Here is a tiny trained network, its code and every weight. The questions are about switching its units off for an input and a target symbol, where a switched-off unit gives its printed mean instead of its output.

import numpy as np


def w(rows, s, z=0):
    codes = np.array(rows[::2]) - 128.0
    scale = np.full(codes.shape[1], s)
    scale[-1] = z or s
    return codes * scale


def f(y):
    return y / 2 * (1 + np.tanh(0.7978845608 * (y + 0.044715 * y**3)))


def softmax(a):
    e = np.exp(a - a.max(-1, keepdims=True))
    return e / e.sum(-1, keepdims=True)


def log_softmax(a):
    a = a - a.max(-1, keepdims=True)
    return a - np.log(np.exp(a).sum(-1, keepdims=True))


def net(x, mask):
    ids = ['αβγζλπστω'.index(c) for c in x.split()]
    T = len(ids)
    res = E[ids] + P[:T]
    u = 0
    for l in range(2):
        q, k, v = (res @ M[l].T for M in (Q, K, V))
        z = softmax(np.where(np.tri(T) > 0, q @ k.T / 4**0.5, -1e9)) @ v
        res = res + np.where(mask[u], z, O[l][:, -1]) @ O[l][:, :-1]
        u += 1
        y = f(res @ A[l][:, :-1].T + A[l][:, -1])
        res = res + np.where(mask[u : u + 4], y, B[l][:, -1]) @ B[l][:, :-1]
        u += 4
    return log_softmax(res[-1] @ U[:, :-1].T + U[:, -1])


Q, K, V, O, A, B = {}, {}, {}, {}, {}, {}
E = w([
[114,116,114,143,68,196,156,177],'α',
[98,106,96,123,198,169,8,114],'β',
[102,93,120,186,90,155,171,135],'γ',
[133,128,115,102,56,132,186,62],'ζ',
[188,132,127,136,105,122,148,87],'λ',
[188,138,173,103,102,162,130,172],'π',
[159,106,185,183,123,115,135,122],'σ',
[81,189,167,113,104,76,112,111],'τ',
[80,100,100,97,98,38,113,163],'ω',
],0.017)
P = w([
[141,192,73,228,69,79,206,202],'0',
[139,159,110,182,69,86,177,168],'1',
[139,140,142,142,70,88,154,136],'2',
[124,107,172,128,58,103,122,97],'3',
[123,84,195,94,59,114,105,63],'4',
[109,48,212,82,49,132,98,38],'5',
[107,24,227,75,60,148,89,2],'6',
],0.007)
Q[0] = w([
[94,124,99,97,182,150,103,93],'L0H0',
[162,178,70,147,180,142,126,163],'L0H0',
[124,49,197,165,4,143,132,87],'L0H0',
[92,105,116,143,152,170,99,108],'L0H0',
],0.014)
K[0] = w([
[172,78,132,230,73,181,247,168],'L0H0',
[160,192,141,165,46,85,254,172],'L0H0',
[100,68,152,34,194,142,8,63],'L0H0',
[159,53,140,147,44,195,211,73],'L0H0',
],0.0075)
V[0] = w([
[128,121,168,152,79,189,195,114],'L0H0',
[1,167,126,128,110,98,98,138],'L0H0',
[104,129,144,145,125,131,137,63],'L0H0',
[167,143,166,76,62,8,122,135],'L0H0',
],0.0094)
O[0] = w([
[114,194,173,120,73,248,167,164,254],'L0H0',
[21,124,142,130,247,112,152,48,211],'L0H0',
[114,112,158,145,106,133,202,126,189],'L0H0',
[197,122,131,71,253,175,178,135,180],'L0H0',
],0.0078,0.003)
A[0] = w([
[2,124,163,169,68,62,138,64,4],'L0N0',
[99,70,138,58,158,58,102,153,124],'L0N1',
[79,136,133,130,182,226,97,231,220],'L0N2',
[137,165,187,110,87,229,184,117,131],'L0N3',
],0.0066,0.0031)
B[0] = w([
[70,141,207,118,128,186,80,98,216],'L0N0',
[49,126,133,111,157,84,153,130,146],'L0N1',
[103,254,98,132,180,114,78,119,180],'L0N2',
[101,161,164,132,92,126,198,120,254],'L0N3',
],0.0095,0.0089)
Q[1] = w([
[49,219,249,150,63,192,119,61],'L1H0',
[140,153,134,67,182,150,67,108],'L1H0',
[204,191,116,142,54,146,170,220],'L1H0',
[105,100,112,129,115,123,51,176],'L1H0',
],0.011)
K[1] = w([
[139,99,254,56,122,123,158,47],'L1H0',
[48,125,96,149,115,57,140,85],'L1H0',
[194,82,210,249,131,172,90,173],'L1H0',
[106,116,65,179,75,115,210,121],'L1H0',
],0.008)
V[1] = w([
[195,127,198,224,174,175,98,159],'L1H0',
[117,175,243,116,189,88,94,200],'L1H0',
[192,81,175,205,113,82,131,50],'L1H0',
[183,254,129,31,133,153,88,25],'L1H0',
],0.0077)
O[1] = w([
[173,48,169,220,191,243,117,192,90],'L1H0',
[150,48,229,109,169,107,114,255,254],'L1H0',
[163,120,85,220,161,165,228,175,153],'L1H0',
[245,211,165,235,100,61,78,141,200],'L1H0',
],0.0091,0.0048)
A[1] = w([
[179,175,123,141,100,104,254,60,84],'L1N0',
[101,151,122,106,72,62,37,79,214],'L1N1',
[129,232,114,165,110,37,102,82,5],'L1N2',
[201,142,112,220,94,220,179,114,108],'L1N3',
],0.0067,0.0031)
B[1] = w([
[28,122,92,158,218,59,58,248,208],'L1N0',
[253,53,41,151,91,144,145,157,212],'L1N1',
[179,112,127,142,69,162,247,227,194],'L1N2',
[88,93,10,69,121,145,36,146,248],'L1N3',
],0.006,0.013)
U = w([
[189,121,113,134,86,139,196,94,162],'α',
[123,106,115,77,83,128,66,129,6],'β',
[65,158,178,122,101,171,137,88,158],'γ',
[101,157,99,170,145,82,169,149,16],'ζ',
[109,161,65,165,187,103,2,89,253],'λ',
[143,131,161,134,98,102,24,163,41],'π',
[155,63,121,113,141,189,167,163,141],'σ',
[127,142,188,171,216,94,172,144,174],'τ',
[140,115,106,71,163,131,159,100,193],'ω',
],0.0071,0.0043)

Each question gives the input, a string of symbols that net reads in full, and the target symbol t.
The units are the heads (4 rows each of Q, K, V and O) and the neurons (one row each of A and B). Each row of codes is followed by its name. A weight is (code - 128) times the scale printed after its matrix; where a second scale follows, it is the last column's (O, A, B and U).
mask holds one flag per unit, layer by layer, with each layer's heads first. A switched-off unit (its flag False) gives its mean, the last column of its rows in O or B, instead of its output. The means were averaged over made-up inputs and are rounded, as every weight is.
A unit's drop is (log p(t) with every unit on - log p(t) with that unit switched off) / (log p(t) with every unit on - log p(t) with every unit switched off).
The circuit of an input: a set's keep is (log p(t) with only the set's units on - log p(t) with every unit switched off) / (log p(t) with every unit on - log p(t) with every unit switched off). Starting from all 10 units, units are removed one at a time, each time the one whose removal leaves the highest keep (on an exact tie, the one counted first), for as long as the keep stays at least 0.8.
circuit, biggest first: the units of the circuit, biggest drop first
most important unit: the unit with the biggest drop
top k neurons: the k neurons with the biggest drops, biggest first
top k neurons in layer l: the k neurons of layer l with the biggest drops, biggest first
input λ γ α π, target π: circuit, biggest first -> [L1H0, L0H0]
input σ β γ ζ σ γ, target α: most important unit -> L0H0
input σ σ σ, target σ: circuit, biggest first -> [L1H0, L0N2]
input σ λ γ γ, target λ: top 2 neurons -> [L1N3, L0N2]
input τ γ τ σ ζ, target τ: circuit, biggest first -> [L0H0, L1H0, L1N3]
input γ γ σ γ σ ζ, target σ: circuit, biggest first -> [L0H0, L1H0, L0N0]
input τ ζ β ζ ζ λ, target α: top 2 neurons -> [L1N2, L1N1]
input β σ γ ζ α, target α: circuit, biggest first -> [L0H0, L1H0, L1N2]
input ζ γ ζ γ γ, target ζ: circuit, biggest first -> [L1H0, L1N0, L1N2]
input γ ζ α γ β γ, target α: top 2 neurons -> [L0N3, L1N1]
input γ α ω σ, target ω: circuit, biggest first -> [L0H0, L1H0, L0N1, L0N0]
input β ω γ λ γ α, target β: top 3 neurons -> [L0N1, L0N3, L0N0]
input γ β γ σ, target τ: top 3 neurons -> [L0N0, L1N3, L1N1]
input γ γ γ α, target γ: circuit, biggest first -> [L0H0, L1H0, L0N3]
input β τ σ σ σ, target π: circuit, biggest first -> [L0H0, L0N0, L1H0]
input ζ σ σ γ λ ζ, target λ: top 4 neurons -> [L1N0, L1N3, L1N2, L0N3]
input σ β σ β, target σ: circuit, biggest first -> [L0H0, L1H0]
input σ σ ζ γ σ β ω, target β: most important unit -> L0N1
input ζ σ γ γ τ β λ, target π: top 2 neurons -> [L0N3, L0N0]
input γ λ π α τ ζ, target τ: most important unit -> L0H0
input γ λ σ ζ, target σ: circuit, biggest first -> [L0H0, L1H0]
input β γ γ λ γ, target γ: top 3 neurons -> [L0N0, L0N2, L1N0]
input σ σ τ γ γ ζ, target ζ: top 3 neurons -> [L1N0, L0N3, L1N2]
input γ γ α σ ω σ τ, target ω: top 2 neurons in layer 1 -> [L1N1, L1N0]
input ζ β γ γ γ σ, target α: circuit, biggest first -> [L0H0, L1H0, L1N1, L1N2]
input γ λ γ, target λ: top 2 neurons -> [L1N3, L1N0]
input σ ζ γ γ, target ζ: top 2 neurons in layer 0 -> [L0N2, L0N3]
input γ γ ζ λ ζ, target λ: top 3 neurons -> [L1N0, L1N3, L0N0]
input γ σ γ, target σ: top neuron in layer 1 -> [L1N3]
input σ λ π, target σ: top 3 neurons in layer 0 -> [L0N2, L0N0, L0N1]
